Here is a tiny trained network, its code and every weight. The questions are about switching its units off for an input and a class, where a switched-off unit gives its printed mean instead of its output.

import numpy as np


def w(rows, s, z=0):
    codes = np.array(rows[::2]) - 128.0
    scale = np.full(codes.shape[1], s)
    scale[-1] = z or s
    return codes * scale


def f(y):
    return y / 2 * (1 + np.tanh(0.7978845608 * (y + 0.044715 * y**3)))


def log_softmax(a):
    a = a - a.max(-1, keepdims=True)
    return a - np.log(np.exp(a).sum(-1, keepdims=True))


def net(x, mask):
    res = np.array(x, float).reshape(1, 3) / 4 @ E
    y = f(res @ A[0][:, :-1].T + A[0][:, -1])
    res = res + np.where(mask, y, B[0][:, -1]) @ B[0][:, :-1]
    return log_softmax(res[-1] @ U[:, :-1].T + U[:, -1])


A, B = {}, {}
E = w([
[147,55,139,29],'x0',
[148,71,248,91],'x1',
[210,125,110,112],'x2',
],0.014)
A[0] = w([
[168,111,250,147,254],'N0',
[129,55,185,217,154],'N1',
[187,167,85,150,229],'N2',
[122,167,198,111,188],'N3',
[238,164,92,118,173],'N4',
[81,120,179,157,164],'N5',
[231,183,144,130,184],'N6',
[186,45,146,61,173],'N7',
],0.014,0.0051)
B[0] = w([
[114,67,164,109,247],'N0',
[219,105,190,176,181],'N1',
[177,143,17,98,197],'N2',
[122,45,235,135,177],'N3',
[172,119,97,74,193],'N4',
[178,195,199,169,174],'N5',
[197,104,136,92,180],'N6',
[8,43,106,110,250],'N7',
],0.011,0.016)
U = w([
[186,143,81,18,91],'0',
[107,185,140,97,3],'1',
[38,60,112,95,117],'2',
[146,134,213,195,196],'3',
[142,151,98,191,49],'4',
[33,254,20,162,243],'5',
],0.0082,0.0059)

Each question gives the input, the list of numbers given to net, and the class t.
The units are the neurons (one row each of A and B). Each row of codes is followed by its name. A weight is (code - 128) times the scale printed after its matrix; where a second scale follows, it is the last column's (A, B and U).
mask holds one flag per neuron, in row order. A switched-off neuron (its flag False) gives its mean, the last column of its row in B, instead of its output. The means were averaged over made-up inputs and are rounded, as every weight is.
A unit's drop is (log p(t) with every unit on - log p(t) with that unit switched off) / (log p(t) with every unit on - log p(t) with every unit switched off).
The circuit of an input: a set's keep is (log p(t) with only the set's units on - log p(t) with every unit switched off) / (log p(t) with every unit on - log p(t) with every unit switched off). Starting from all 8 units, units are removed one at a time, each time the one whose removal leaves the highest keep (on an exact tie, the one counted first), for as long as the keep stays at least 0.8.
units of the circuit, in order: the units of the circuit, biggest drop first
most important unit: the unit with the biggest drop
top k neurons: the k neurons with the biggest drops, biggest first
drop of u: that unit's drop, to one decimal
input [-3,-3,2], class 0: top 2 neurons => [N7; N4]
input [2,5,-6], class 3: units of the circuit, in order => [N5]
input [6,-8,-8], class 5: units of the circuit, in order => [N0; N3]
input [0,-4,2], class 0: top 3 neurons => [N7; N4; N2]
input [-8,-8,5], class 0: units of the circuit, in order => [N4; N6]
input [3,1,-7], class 3: units of the circuit, in order => [N7; N5]
input [-3,7,7], class 2: top 3 neurons => [N7; N0; N5]
input [3,6,-8], class 3: top 2 neurons => [N5; N1]
input [-2,-5,2], class 0: top 3 neurons => [N7; N4; N2]
input [6,-5,-6], class 5: top 3 neurons => [N0; N7; N3]
input [-3,-2,-5], class 5: top 4 neurons => [N0; N3; N1; N6]
input [-5,-8,7], class 0: drop of N4 => 0.1
input [8,0,7], class 2: drop of N7 => 2.6
input [2,-1,-4], class 5: most important unit => N0
input [4,5,8], class 2: drop of N7 => 0.9
input [-1,8,8], class 2: drop of N7 => 1.3
